Here is a tiny trained network, its code and every weight. The questions are about switching its units off for an input and a target symbol, where a switched-off unit gives its printed mean instead of its output.

import numpy as np


def w(rows, s, z=0):
    codes = np.array(rows[::2]) - 128.0
    scale = np.full(codes.shape[1], s)
    scale[-1] = z or s
    return codes * scale


def norm(h):
    return h / np.sqrt((h * h).mean(-1, keepdims=True) + 1e-5)


def f(y):
    return y / 2 * (1 + np.tanh(0.7978845608 * (y + 0.044715 * y**3)))


def softmax(a):
    e = np.exp(a - a.max(-1, keepdims=True))
    return e / e.sum(-1, keepdims=True)


def log_softmax(a):
    a = a - a.max(-1, keepdims=True)
    return a - np.log(np.exp(a).sum(-1, keepdims=True))


def net(x, mask):
    ids = ['Ωαβγεζηθλμξπτφ'.index(c) for c in x.split()]
    T = len(ids)
    res = E[ids] + P[:T]
    u = 0
    for l in range(2):
        q, k, v = (norm(res) @ M[l].T for M in (Q, K, V))
        z = softmax(np.where(np.tri(T) > 0, q @ k.T / 4**0.5, -1e9)) @ v
        res = res + np.where(mask[u], z, O[l][:, -1]) @ O[l][:, :-1]
        u += 1
        y = f(norm(res) @ A[l][:, :-1].T + A[l][:, -1])
        res = res + np.where(mask[u : u + 8], y, B[l][:, -1]) @ B[l][:, :-1]
        u += 8
    return log_softmax(norm(res)[-1] @ U[:, :-1].T + U[:, -1])


Q, K, V, O, A, B = {}, {}, {}, {}, {}, {}
E = w([
[116,95,83],'Ω',
[99,117,109],'α',
[160,79,109],'β',
[128,180,2],'γ',
[184,202,197],'ε',
[82,48,138],'ζ',
[120,165,175],'η',
[83,60,143],'θ',
[170,126,49],'λ',
[73,162,206],'μ',
[114,159,185],'ξ',
[93,38,123],'π',
[151,99,205],'τ',
[98,152,119],'φ',
],0.02)
P = w([
[20,83,154],'0',
[21,78,177],'1',
[26,81,177],'2',
[41,93,169],'3',
[38,106,147],'4',
[37,108,127],'5',
[24,104,130],'6',
[13,102,131],'7',
[6,101,113],'8',
],0.0023)
Q[0] = w([
[99,57,116],'0.h0',
[146,228,125],'0.h0',
[132,22,248],'0.h0',
[97,166,144],'0.h0',
],0.016)
K[0] = w([
[101,83,138],'0.h0',
[152,162,103],'0.h0',
[172,73,253],'0.h0',
[105,203,143],'0.h0',
],0.016)
V[0] = w([
[68,128,60],'0.h0',
[111,231,121],'0.h0',
[69,253,27],'0.h0',
[164,109,71],'0.h0',
],0.005)
O[0] = w([
[38,120,254,215],'0.h0',
[168,167,83,91],'0.h0',
[134,98,190,95],'0.h0',
[155,152,195,3],'0.h0',
],0.0054,0.0013)
A[0] = w([
[168,132,144,5],'0.n0',
[136,137,177,199],'0.n1',
[84,200,115,128],'0.n2',
[116,154,111,143],'0.n3',
[79,91,136,149],'0.n4',
[197,204,182,104],'0.n5',
[147,74,56,179],'0.n6',
[131,158,254,173],'0.n7',
],0.0097,0.0029)
B[0] = w([
[106,38,154,101],'0.n0',
[85,145,88,176],'0.n1',
[63,139,100,181],'0.n2',
[106,172,102,137],'0.n3',
[137,100,65,235],'0.n4',
[85,129,87,164],'0.n5',
[171,254,208,162],'0.n6',
[135,181,16,253],'0.n7',
],0.0064,0.0046)
Q[1] = w([
[139,40,89],'1.h0',
[118,223,8],'1.h0',
[168,15,249],'1.h0',
[195,157,119],'1.h0',
],0.014)
K[1] = w([
[35,35,180],'1.h0',
[184,83,9],'1.h0',
[133,131,221],'1.h0',
[193,177,131],'1.h0',
],0.013)
V[1] = w([
[179,143,201],'1.h0',
[85,220,254],'1.h0',
[89,223,211],'1.h0',
[176,148,188],'1.h0',
],0.0083)
O[1] = w([
[171,180,202,3],'1.h0',
[21,228,119,27],'1.h0',
[134,143,155,64],'1.h0',
[61,3,85,17],'1.h0',
],0.0055,0.0053)
A[1] = w([
[119,130,83,175],'1.n0',
[96,249,167,169],'1.n1',
[104,118,102,117],'1.n2',
[193,126,65,234],'1.n3',
[148,53,107,97],'1.n4',
[68,139,137,145],'1.n5',
[136,123,189,63],'1.n6',
[128,100,62,251],'1.n7',
],0.015,0.0021)
B[1] = w([
[231,94,151,201],'1.n0',
[80,114,188,211],'1.n1',
[134,139,110,179],'1.n2',
[254,71,175,194],'1.n3',
[125,166,187,188],'1.n4',
[147,71,41,190],'1.n5',
[54,107,206,115],'1.n6',
[167,124,101,255],'1.n7',
],0.0092,0.0077)
U = w([
[210,103,173,144],'Ω',
[151,81,42,163],'α',
[97,103,218,161],'β',
[189,245,85,3],'γ',
[148,252,172,145],'ε',
[83,48,155,102],'ζ',
[124,217,76,76],'η',
[88,57,142,81],'θ',
[120,147,190,151],'λ',
[37,148,131,243],'μ',
[124,212,80,54],'ξ',
[100,63,165,102],'π',
[143,117,154,94],'τ',
[87,119,108,87],'φ',
],0.017,0.0064)

Each question gives the input, a string of symbols that net reads in full, and the target symbol t.
The units are the heads (4 rows each of Q, K, V and O) and the neurons (one row each of A and B). Each row of codes is followed by its name. A weight is (code - 128) times the scale printed after its matrix; where a second scale follows, it is the last column's (O, A, B and U).
mask holds one flag per unit, layer by layer, with each layer's heads first. A switched-off unit (its flag False) gives its mean, the last column of its rows in O or B, instead of its output. The means were averaged over made-up inputs and are rounded, as every weight is.
A unit's drop is (log p(t) with every unit on - log p(t) with that unit switched off) / (log p(t) with every unit on - log p(t) with every unit switched off).
The circuit of an input: a set's keep is (log p(t) with only the set's units on - log p(t) with every unit switched off) / (log p(t) with every unit on - log p(t) with every unit switched off). Starting from the 12 units with the biggest drops (on a tie, the unit counted first), units are removed one at a time, each time the one whose removal leaves the highest keep (on an exact tie, the one counted first), for as long as the keep stays at least 0.8.
circuit, biggest first: the units of the circuit, biggest drop first
most important unit: the unit with the biggest drop
top k neurons: the k neurons with the biggest drops, biggest first
k most important neurons of layer l: the k neurons of layer l with the biggest drops, biggest first
drop when u is switched off: that unit's drop, to one decimal
input α α τ ε μ θ, target Ω: top 3 neurons	0.n4; 0.n6; 1.n4
input α α μ, target μ: most important unit	1.n1
input μ ε γ ζ β, target β: 3 most important neurons of layer 0	0.n7; 0.n6; 0.n4
input μ τ Ω Ω α φ, target Ω: circuit, biggest first	1.h0; 0.n7; 1.n5
input τ ε η ξ γ, target Ω: circuit, biggest first	0.n7; 0.h0; 1.n3; 1.h0
input μ τ α, target Ω: circuit, biggest first	1.h0; 0.n7; 0.n6; 1.n4
input μ α τ Ω α η α λ γ, target Ω: top 2 neurons	1.n3; 0.n7
input α τ α α ε μ, target Ω: circuit, biggest first	1.h0; 0.h0; 0.n7
input β τ ε α μ, target Ω: circuit, biggest first	1.h0; 0.h0
input α ε τ μ μ α μ ζ, target Ω: 2 most important neurons of layer 1	1.n4; 1.n5
input Ω τ α μ α θ, target Ω: top 3 neurons	0.n4; 1.n4; 0.n6
input θ τ α, target Ω: circuit, biggest first	1.h0; 0.n6; 0.n7; 1.n4
input α Ω Ω, target Ω: top 2 neurons	0.n4; 1.n4
input ζ ε τ γ μ λ, target Ω: most important unit	1.n3
input μ ξ τ ζ, target Ω: top 2 neurons	1.n4; 0.n6
input τ Ω ε α μ Ω π, target Ω: 2 most important neurons of layer 1	1.n4; 1.n5
input ζ α γ α α α τ Ω λ, target Ω: drop when 1.n3 is switched off	0.1
input α λ ζ ζ α μ τ φ, target Ω: drop when 1.n0 is switched off	0.0
input β α μ, target μ: drop when 0.n6 is switched off	0.1
